Each row has a class, written after it.
[ -53  -48 -108   81 -129  113  153  176   19  185   75  112  -26 -108
   46 -103   87 -177  204 -129  100  -35  -25   27   -3   15 -106  120
   25  -68  137   -9   36 -101   16  102]  pil
[ -22  164  -72    9  157 -233  226   69   37  147   -3  -68 -166  161
   28  -34  -96  -82 -124   -3  -29  124  308  -23  -11  -25  111  -54
 -157 -355 -149  -61  -44  -57   97   15]  tuvuz
[  82  -52   64  -70 -338  -16  141 -114   92  -29   87  -61  146 -173
  -13  126  285   46  104  -12   37 -288   -3 -371   67   22 -167   96
  141  266  225  -41  -82 -206 -141  176]  pil
[-191  -35  -41  125  -81    2  141  154   -1  286  186   41 -151    8
  102 -164 -173  -77   60 -149  144  -32  132 -177   -5  193   33  -89
  -77  -73   -7  173 -335 -491   96 -266]  nuvev
[ -41 -126   44  233  191   30   23  -81   26   80  -65  -44  221   26
   48 -357  -42   67 -166   39 -139  178  246  -31 -156  203   48   58
  -17   81  -95 -150  -58  -39   44 -181]  Dif
[ -75  190 -129   70  296 -217  345   55  130  114  -40 -188   96   78
  -67  -73   80 -202 -131  -96  -11  -30  138 -116 -111   37  -88  -72
 -187   -2   -5 -130 -145  156  -45  -60]  pil
[-710 -487  -20  326  -20 -240 -162 -349 -289   52 -320  122  440  253
  -30   85  529 -143   -9 -217 -135   81  -76  -76  122 -110  151  499
 -468  216   17   57   -6  223   49 -268]  tuvuz
[ 148  -78   70   26  -20  -90  -46  -10    2   51   33   64 -140  101
  -19  -22  -99  151   45 -105  -68   55  -12  112   23  -42    5  130
   15 -152 -109   -1  180 -107   -6 -114]  Dif
[ 107  296   14   31  204   41  295  374 -114  149   23 -121   83  -70
  -68   88  -82   36  158 -104  218   -3 -140 -357   38  -33 -177  -37
 -201   49   97 -162    2 -375 -187    1]  Dif
[ 192   -9   49   54   18  -53   50   36   12    2    8   20  -74   17
   41  -23 -151  314   23  -42   31  120   86  -23   25 -100   28   98
   37 -183  -45 -101  216  -53  -71  -51]  gos
[-125   70   -5  -94  202 -201  159   36 -128   51  -23  -53  -45  279
   79   -3 -126  -80 -239  313 -136  270  362   40 -164  -20   17   11
  178 -190 -177  -26 -159  -44   52   -5]  zubu
[ -83  -73  -62   33  425 -137   95 -128 -123  165 -149 -187   90   76
  137   -7  -36  190 -266  131 -121   47  298 -107 -110   95    7  320
  -40 -149 -124 -321   91  100  -44 -111]  Dif
[-222  -98 -138   38  -58   28  150  118   23   18  155  -24   37   44
   -7 -172  116 -131  226  -99  158 -103   13 -183   53   19  -44 -108
  129   77   15  281 -319 -271   -8 -112]  Dif
[ -37  112  -46   79  336 -274  131   18  -41   55 -161 -110  156  127
 -224  -33   17  113  -47 -157  -21   56  177   94  118 -145   -4 -173
 -163 -124  -45 -125 -181   76 -174   47]  Sudi
[-259   75 -182    0  232  -28  155  -39   11  206   73 -112  -54   -6
  100 -150  155 -364  -75 -229 -148 -144   24 -102 -105  -35  132  -69
 -175 -144 -213  -14 -150  142   27   84]  gos
[ -97 -154  -90  -94 -225   51   26  229  -77  -58  280  124  -74   29
  -20  -55 -132 -108  443 -230  113 -157   -6 -169  -48  121   17 -154
  172   18  182  281 -238 -120  -47  111]  nuvev
[ 103  -35   97   94   -6 -101   61   24  -53  -17   74  -64   25  107
   83  -66 -114  210   78 -124   76   63  128   35   67  -70  -53    0
  -18  -88   18   15  124  -55   -5 -109]  tuvuz
[-129    8  174  474 -235   37  303 -119   79  123   66   40 -314   73
  289   45 -462 -402  -92 -242  378  377  -28  -69 -387  195  -27  635
  -48  192   68  145  199 -100   82 -142]  tuvuz
[ 314 -143  -33  373  265  185 -369  -66  301    6   25   90 -701 -193
  247  137   14  217 -422 -259 -131 -109 -575 -149  127  106  -87  899
 -127  262  178 -145  232  270 -196 -269]  fur
[  14 -123   93  179  169 -115  260  -25  -95  374  -46 -214  -56   15
  162  -61 -106   73 -167  191   27   78  197  -22  -73  225 -205  266
  213  119  147 -266   90  121    1 -122]  nuvev
[ -13  -34  -43    5  101   31  -81  -59   26   11  -77    9   -1   -5
  -14  -52  -72  126  -71  -40  -93   -6  144  103  -46   18   51  196
   80 -124 -124  -60   73  102  -30   95]  zubu
[-205  224 -111 -199  120 -204  257   62  145   63   96   22  -33   99
   60  -79   38 -141 -186  -41 -262  -20  227 -179  -32  -99  239  -37
 -119 -285  -50   36 -155  194  135   98]  nuvev
[-320  101  -93  -83  231 -188  229   87  106  -76  -15    6  -16   48
   18    1   67 -113  -63 -228  -72 -112  198 -250  -13  -45  163 -143
 -219  -20   88  -59 -272   20  -22 -130]  gos
[ 118   30   79  -19   49  -78   54   90  -62   56   25  -32  -90  135
   71   31  -83  269   26  -79   59   76   81   68   63  -68  -55    5
   51 -123  -70  -30  176  -83  -15  -72]  gos
[ 125    3  126  -59 -102  -45   14  -25  -41  -17   80  -10  -69   63
   91   82  -64  186    9   -1  -28   10   93  -10   56  -21  -50  189
  -29  -63   17  -47  259  -78   38  -51]  gos
[-155  190  -80  221  198 -345 -419  -36  181  -76 -175   71 -203  138
 -227  278  188 -583 -626    7 -307   69 -422  -50  164 -239  263 -265
 -354  301 -171  -12 -127  401  -32 -597]  gos
[-295  133  -39 -160  309  -45   75   90  169  213   44   48 -212  131
 -172    2  138  -30  -16 -198  -65 -117   59   90   79   16  102  160
   55   -6  -27  107  -41   57  -17    6]  Sudi
[ -39  126   89    5 -102  -87  108  120  -20  162   17  -42 -131  -25
   34   54 -189 -156  278  217  116  -48  -13 -227  -84 -156  -27   13
  -79  -42  208   92  105 -150  -15   64]  Dif
[ 148  -32   26   57   10  -59  -43   18  -65   -5  -10   31  -18   34
  -14   -2 -155  193   82  -22   96   75   -5   46   29    1  -36   31
   23  -98  -66   14  189  -35  -36  -65]  fur
[  48  176  -13 -182  265 -427  456  379   82  504   14 -251  181   -9
   24  -49  -63 -133  176  -31  222 -207  171 -489 -191 -230 -197 -112
  386 -253  418   18 -276   60 -263  -26]  Modov
[-167  134  -80   -8  447 -274  180  198  -19  227   14 -137  -44  -21
   25 -129  -26 -216 -197 -251  -66 -193  104  -56  162  -57   78 -169
 -207 -248  -22 -119 -134  170   -3  -68]  zubu
[ 144   16  114   35   12  -78   24  -27    2   77  -28   22 -151   74
   41  -23 -184  355   57   -3   13  106  117  117   45  -87  -48  171
  108  -94  -61   23  244  -27    4  -17]  Sudi
[-193  -99  -77  -96  159  145 -689   36  -42 -260 -212  187  306   -5
   20   -5 -402  -53  278  -97  399  -31  266  352   10 -246 -371  -67
  111 -114  104  284 -523 -354 -166 -170]  Dif
[ 235  -85   43  -56 -204  -84  124  -11 -166 -156   20  -37   11   40
 -213  141  106 -302   -4  240  -61  144  -97  -39  -94   72    0  200
  -32 -172   55  174 -133 -146   91  134]  fur
[  32   72  -93   -6    6  -79   87    6  -50   55  -38   68 -131  -46
  178  -68 -158   25 -119   17  -79    0  120   20 -146  -34  111  230
   55 -296  -72   54  168    7  155   34]  fur
[ 125   -1   40  -18  -21  -71   28   22  -56   -2    9   19  -75   82
  -56   27  -49  154   -2  -24 -105   62   51   42    2  -22    9  186
   50 -119  -88  -27  196   -4    1    4]  gos
[ -26 -148  -98  240 -346   90   36  -10  107  111  -63  107 -103 -112
  -53   36  -41  -56  272  -57   59   -7 -444 -163  -59  -45   64  237
   78  199  -17  155  114  104  -41  -67]  Sudi
[-231  -55   24  199  158 -190   62   -2   31  235  -30  -81   37  205
   17  -58   10  -37 -203   33  -72   69  297  -93    7  102  -53   85
 -101    8  -69 -155 -236  -99 -103 -143]  zubu
[ -60   19   -5  -53  143  -16   67   37  162   67 -113   16  -70  -88
  150  -69 -111  236  -64  -49   17 -130  137   75  -91 -140   37  186
  157 -318  -76  -30   43  119   -3  198]  pil
[ 125  -29   64   49  -83  -20   13  -47  -41   66   65   -4 -117   26
  134  -38 -108  172  -18   20  -29   55   64   28   18  -34   -5   80
  -10 -117  -96  -25  185 -107   41  -59]  zubu
[  86   -4   35   74  154 -218   95  -41   -1 -111 -157 -121  -35  317
   30    6  -29  123  -62   38  -85  211  182   90 -113  -65  -11  -76
   58   21 -133  -71  -35   26   17  -23]  tuvuz
[ 810   88    3   48 -576  -94 -169  -50  -46 -113  104   51 -168 -147
   61  318 -580  210 -231 -112  182  181  235   -7 -112  136 -160  454
  254 -367   47  149  365 -236   54 -487]  Dif
[  -6  -93  -60  -75  229 -142  -54   56  -10   55 -182   74  -35  -11
  -84   11  -46  128 -174  -41 -128  -89   53  145  -99  -15   76  249
  189 -251  -68  -85   34  210  -26   17]  zubu
[-210  -43 -108   -4   -8   10  -79  107 -137    8  156   62  110  -78
  -48  -93 -185 -460   91  125  162 -141 -128   46 -112    5   50 -266
  -72  -52    7  140 -196 -288   61 -245]  Dif
[ -85  -19   40   47  291 -240  119   42 -216  -35  -95   36  -87  106
 -118  -57 -210    3  -82  172  -49  288  255  -32  -72  -10   65   99
  195   -2   -1   19  112  125  -16 -130]  zubu
[  49  -97   11   15  -51 -185 -214   34  114  -56  -67   57   23   92
  -30  158  -90 -368  -13   24   57  -82 -128 -243 -105   22   34 -122
 -147  129   -7  -25 -366 -380  -28 -165]  Sudi
[-272   44 -104 -123  -82   33  116  156 -176  132  180  144  173  -63
    5   73   15 -114  137 -123  169 -185  -89 -343 -128  146  -77  111
   66  188  167   56  -62 -170 -121  -14]  gos
[ -44  -41  106  -84  104  -61   23  -72   88  -48 -118   31  -10   53
   89  -17 -123  226 -151  -16   11   15  244  153 -123  -38   54  263
   97 -315  -98   15   72  126   74  109]  Modov
[  11  -77  -48 -227   16 -188   94   18   37  -87  -27  124  -79   -2
   19   47  -79   35   14 -262  -19 -137  163  206   42  -43  -25  148
  177 -278   36   13   -3   18   57   51]  pil
[-286  138   51  -39  155 -120   44   41   80  -12  148   41   53  111
   -9   15   91 -309  -98 -331 -223  -30  194 -202   20 -110   78 -103
 -147   60   -2  -77 -181   89 -157  -69]  Modov
[ -42  -58 -191   54 -237  150  -40  -85  -31   70   40   29  204 -173
   26   54  141 -280   17   45  216  -85 -228  -78  -30   75 -104  263
  -74   47  219  153 -142 -112    5  -31]  fur
[ 121   38   54  102   53  -81   33  -10  -28   53  -11  -84  -68  111
  -14    4 -108  293  -18  -99   -3   60    9   30   64  -21   -3  148
  -53  -47 -112  -28  246    6  -34  -89]  gos
[-119  -41  150  -21   17  -68   55 -110 -119  -19   99  -83  213   69
   84    2 -120 -147 -124  181  -17  147  232 -161   76  128 -151  117
   36  197   82  -88  -70  -27  -21 -123]  Modov
[ -36   37  -69  -15  108  -55   30  -10   11   91  -60   13  -32  -58
   57  -54 -149  142  -91  -55  -64  -53  140  -55  -64  -12   77  244
  154  -91   30  -16   50   62   15   30]  nuvev
[ -88  -15   -4  -94  -11  -48  -55 -208 -164  152  -75  -30 -196 -154
  -32   52 -162 -116   80  352   90 -119   18  -73   71   75   41  -47
   19   85  -72    9  117 -332  126  -52]  Modov
[ 203  -59 -135  -99 -269  -57  259   90  -14 -171  182  -32   17 -160
  -44  101 -104 -173  342   40   43 -170    3 -339  103  -66   41  -29
  -10  -41  259 -195  -37 -375  -74  174]  nuvev
[ -25  -39  -11   55  147  -94    7   48  113   77 -250   53 -163   39
  -19   -6 -261  141  -23 -155   -5  110   61  225  -33  -99  129  240
  122 -297 -187   25  111   59   50  -60]  pil
[ 216   37   56  -13 -154  -53   59  -45   34  -27   60   10 -100   60
   84    7 -163  104  -23   27  -18  100  105   88    8  -83  -70  112
   82 -170  -94   -1  146 -151   53  -45]  Modov
[  28  -20   71  -90  136  -28 -108  -41 -163 -199  -92 -145  180  120
 -177  112   91  -70  -44  110   49   79    3 -154   57   67  101    7
  114  290  101  117 -138 -268  -24   16]  Modov
[ 167  -12   38   35  -63  -46   67   20  -30   20   32   14 -103   95
   47   -4 -133  237   11  -21   52  126  -22  107   42  -35  -31   63
   89  -64  -66    9  167 -119    2  -88]  zubu
[-275   90  -93   66  325 -228  168    9   95  252  -46 -193  -39  160
  -83    6  235   74 -137 -200  -45 -193  254 -120   73   65  -34   26
 -191  -57  -54  -64 -189  157  -90  -83]  tuvuz
[  86    2   36   66   21  -69   12   63   25   52   24   -7 -160  127
   96    1 -156  253    3  -85   94   61    4   96   44  -44  -11   44
   21  -84  -46   42  176  -17    3 -150]  zubu
[-106   40   17   15  114 -231  127   46  -96  178   24  -30  121  184
   93  141 -160 -320 -156   64  281  -41   43  -67  -91  114 -204  219
 -379  -82  -31 -182 -126 -621   56 -196]  zubu
[-124  -42  -47  -30  184  -82  -30 -127  174   75  -87   91 -111   54
   -4  -75  -21  171 -178 -152 -135  -47  213  164  -95   -4  112  290
  113 -191 -121    7  -62  128   -5   25]  Sudi
[ -96  -15  -51 -226   38  -67    3   35   16  -57  -64   49   52   40
   50  103   56  116   22 -168  -16 -192  174   49  -44  -34   31  103
   61 -223   26  -16  -64   49   23  162]  tuvuz
[-434  -31  543 -402 -258 -127  224  230  -70 -134  215  176 -220   66
   20  360   94  157  -51  -54 -235 -153  605 -563   67  377  182  381
 -153   12  456  195  -43  -71  200 -100]  zubu
[ 243   61 -149   31  257 -133  201   89   -2   33 -216  -67   -7   59
 -193 -128  -83   73   49  147  -67  176  184   72 -130   -7  -24   -4
  213  -75 -102 -166  -16  -96  -15  103]  Sudi
[-247 -122  -95  309 -209 -457  340 -257 -164  297  314    3  261  118
   55 -150  278 -549 -291 -229  302  168  266 -155   46  -30 -185  207
  105  -73 -109  277   92  178   73 -437]  tuvuz
[ 145  -94   -8  426 -368  148  -52 -424  272  217 -251  -27 -519  -17
  387 -102  134 -213 -157  235 -201  436  -80  216 -488 -185  277 -200
  190  120 -223  146  190  493  253 -131]  Sudi
[ 202 -253 -185 -134  -52 -417 -390  163 -240 -706  130  119   92  161
  -74  127   15 -206 -427  214 -150 -182  139   94  290 -183  467 -168
 -290 -696   65  105 -399 -383  237   15]  tuvuz
[  22  -40  -63 -145   20  -13   20   25   41  -71  -25   85   57   -2
   10  -31  -49   39  -64 -153 -105    0   93  148 -111  -76   59  201
  191 -334  -54   65  -61  145    4   82]  Dif
[-209  165   61  803  490  248 -274 -118 -252  226 -186 -119  304 -312
   18 -358 -279  -58 -528   10  432  132 -328  329 -187  -89 -223  279
 -291  169 -274  140  247  307  -20 -291]  nuvev
[ -52 -109  -18  -65   78  -21  -54 -134   59   25 -108   55  -69  -95
  102    2  -96  149  -16 -130   22  -59  139   67  -16  -32   27  252
   76 -182   37   -5  114  214   15  -41]  Modov
[ 246 -206 -400  123  -68 -255  -29  115  106  -55 -149  598   91  195
 -187   43  320  136 -203 -517 -200  134 -283    8 -316 -118  -91  546
 -292 -563 -191 -192 -405 -136 -274  166]  gos
